Here is a tiny trained network, its code and every weight. The questions are about switching its units off for an input and a class, where a switched-off unit gives its printed mean instead of its output.

import numpy as np


def w(rows, s, z=0):
    codes = np.array(rows[::2]) - 128.0
    scale = np.full(codes.shape[1], s)
    scale[-1] = z or s
    return codes * scale


def norm(h):
    return h / np.sqrt((h * h).mean(-1, keepdims=True) + 1e-5)


def f(y):
    return y / 2 * (1 + np.tanh(0.7978845608 * (y + 0.044715 * y**3)))


def log_softmax(a):
    a = a - a.max(-1, keepdims=True)
    return a - np.log(np.exp(a).sum(-1, keepdims=True))


def net(x, mask):
    res = np.array(x, float).reshape(1, 8) / 4 @ E
    u = 0
    for l in range(3):
        y = f(norm(res) @ A[l][:, :-1].T + A[l][:, -1])
        res = res + np.where(mask[u : u + 9], y, B[l][:, -1]) @ B[l][:, :-1]
        u += 9
    return log_softmax(norm(res)[-1] @ U[:, :-1].T + U[:, -1])


A, B = {}, {}
E = w([
[127,155,13,204,199],'x0',
[178,64,234,57,116],'x1',
[111,86,113,187,183],'x2',
[164,138,63,144,53],'x3',
[35,88,149,2,134],'x4',
[176,167,149,96,120],'x5',
[60,149,140,129,8],'x6',
[103,197,150,185,169],'x7',
],0.0035)
A[0] = w([
[138,205,67,154,254,134],'0.n1',
[44,138,174,97,155,157],'0.n2',
[135,109,183,101,109,134],'0.n3',
[60,166,141,136,124,3],'0.n4',
[64,116,172,141,187,43],'0.n5',
[114,192,135,196,34,138],'0.n6',
[153,156,156,123,71,21],'0.n7',
[121,50,170,63,177,74],'0.n8',
[234,119,220,76,159,53],'0.n9',
],0.0066,0.0022)
B[0] = w([
[100,217,49,244,65,255],'0.n1',
[168,114,171,81,177,184],'0.n2',
[253,224,159,126,122,160],'0.n3',
[100,57,160,113,42,124],'0.n4',
[71,114,155,163,181,138],'0.n5',
[117,72,74,172,114,204],'0.n6',
[117,167,156,197,93,126],'0.n7',
[201,214,81,182,81,175],'0.n8',
[103,215,209,66,237,186],'0.n9',
],0.0051,0.0037)
A[1] = w([
[145,146,96,72,170,183],'1.n1',
[57,207,170,157,183,255],'1.n2',
[255,107,65,83,119,109],'1.n3',
[126,120,150,211,163,139],'1.n4',
[100,95,64,88,100,80],'1.n5',
[125,82,211,93,194,4],'1.n6',
[128,147,210,78,130,153],'1.n7',
[135,73,98,172,119,196],'1.n8',
[122,127,127,82,82,142],'1.n9',
],0.0073,0.0018)
B[1] = w([
[134,138,194,119,151,163],'1.n1',
[110,81,94,26,146,252],'1.n2',
[133,18,166,106,161,182],'1.n3',
[168,90,30,54,59,192],'1.n4',
[184,203,129,112,181,155],'1.n5',
[178,193,75,78,181,166],'1.n6',
[254,121,77,153,159,226],'1.n7',
[153,80,105,49,85,190],'1.n8',
[155,143,27,89,157,160],'1.n9',
],0.0055,0.0031)
A[2] = w([
[147,155,80,249,217,141],'2.n1',
[132,187,78,214,163,146],'2.n2',
[2,103,151,7,167,147],'2.n3',
[122,198,240,126,47,228],'2.n4',
[121,154,99,183,157,80],'2.n5',
[219,85,53,220,188,249],'2.n6',
[178,137,168,159,92,79],'2.n7',
[118,162,202,96,138,189],'2.n8',
[100,200,58,144,117,197],'2.n9',
],0.0076,0.0018)
B[2] = w([
[97,209,103,85,3,204],'2.n1',
[98,158,103,57,76,198],'2.n2',
[168,116,160,178,208,179],'2.n3',
[145,137,77,217,146,155],'2.n4',
[113,203,166,107,87,148],'2.n5',
[92,122,195,64,69,254],'2.n6',
[98,133,80,176,108,134],'2.n7',
[192,183,158,208,152,153],'2.n8',
[58,197,85,35,210,221],'2.n9',
],0.0058,0.0052)
U = w([
[131,33,115,107,112,119],'0',
[169,96,131,161,47,116],'1',
[63,133,118,146,231,84],'2',
[44,208,48,70,78,191],'3',
[233,192,194,93,213,209],'4',
[174,166,119,246,96,83],'5',
[89,132,151,210,143,24],'6',
[130,59,215,99,136,1],'7',
],0.013,0.0067)

Each question gives the input, the list of numbers given to net, and the class t.
The units are the neurons (one row each of A and B). Each row of codes is followed by its name. A weight is (code - 128) times the scale printed after its matrix; where a second scale follows, it is the last column's (A, B and U).
mask holds one flag per neuron, layer by layer. A switched-off neuron (its flag False) gives its mean, the last column of its row in B, instead of its output. The means were averaged over made-up inputs and are rounded, as every weight is.
A unit's drop is (log p(t) with every unit on - log p(t) with that unit switched off) / (log p(t) with every unit on - log p(t) with every unit switched off).
The circuit of an input: a set's keep is (log p(t) with only the set's units on - log p(t) with every unit switched off) / (log p(t) with every unit on - log p(t) with every unit switched off). Starting from the 12 units with the biggest drops (on a tie, the unit counted first), units are removed one at a time, each time the one whose removal leaves the highest keep (on an exact tie, the one counted first), for as long as the keep stays at least 0.8.
circuit, biggest first: the units of the circuit, biggest drop first
k most important neurons: the k neurons with the biggest drops, biggest first
top k neurons in layer l: the k neurons of layer l with the biggest drops, biggest first
input [1,6,8,7,1,-7,-7,-1], class 1: circuit, biggest first => [2.n9]
input [-4,-3,-3,4,-4,8,-1,-3], class 1: 2 most important neurons => [0.n1; 1.n3]
input [-3,4,-7,-2,1,2,6,2], class 5: top 2 neurons in layer 2 => [2.n4; 2.n9]
input [-3,8,6,3,2,-2,7,8], class 5: 3 most important neurons => [2.n4; 2.n9; 2.n7]
input [2,1,8,-3,-2,4,8,-5], class 0: circuit, biggest first => [0.n1; 2.n1]
input [0,3,8,4,7,-3,2,-5], class 7: circuit, biggest first => [2.n9; 0.n1]
input [3,7,-8,7,-6,-8,3,-3], class 0: circuit, biggest first => [0.n1; 1.n3]
input [-6,7,-8,7,4,-5,6,-2], class 5: top 3 neurons in layer 1 => [1.n2; 1.n4; 1.n8]
input [-1,1,-5,8,-5,8,-3,-7], class 7: 2 most important neurons => [1.n3; 0.n1]
input [3,4,3,-3,-3,7,8,2], class 0: 2 most important neurons => [0.n6; 0.n1]
input [-1,3,4,7,7,-5,-5,-2], class 7: 2 most important neurons => [1.n3; 0.n8]
input [-4,7,2,8,2,8,1,-5], class 4: 2 most important neurons => [0.n9; 0.n1]
input [1,-1,-2,-1,7,-6,5,-8], class 4: 2 most important neurons => [0.n1; 2.n3]
input [-6,3,1,3,-3,-4,6,5], class 5: circuit, biggest first => [2.n4]
input [0,5,-1,3,-3,6,7,-7], class 1: top 2 neurons in layer 1 => [1.n3; 1.n9]
input [-5,-3,-4,7,-4,1,-3,1], class 1: top 2 neurons in layer 0 => [0.n1; 0.n7]
input [2,1,-3,8,2,1,-3,-7], class 0: 2 most important neurons => [1.n3; 0.n9]
input [-7,0,-4,3,2,-3,8,1], class 1: top 2 neurons in layer 0 => [0.n1; 0.n9]
input [-3,3,8,6,-4,-7,6,6], class 0: top 2 neurons in layer 0 => [0.n1; 0.n8]
input [2,2,8,-1,-2,-7,5,-5], class 0: top neuron in layer 1 => [1.n8]
input [8,3,3,-6,3,3,-6,-6], class 3: top 2 neurons in layer 0 => [0.n1; 0.n8]
input [7,4,-5,3,-5,2,1,-5], class 0: 2 most important neurons => [1.n3; 0.n1]
input [2,5,-1,4,-6,-1,1,0], class 0: 2 most important neurons => [0.n1; 1.n3]
input [3,2,1,-7,-4,-7,4,-4], class 0: 2 most important neurons => [0.n9; 1.n4]
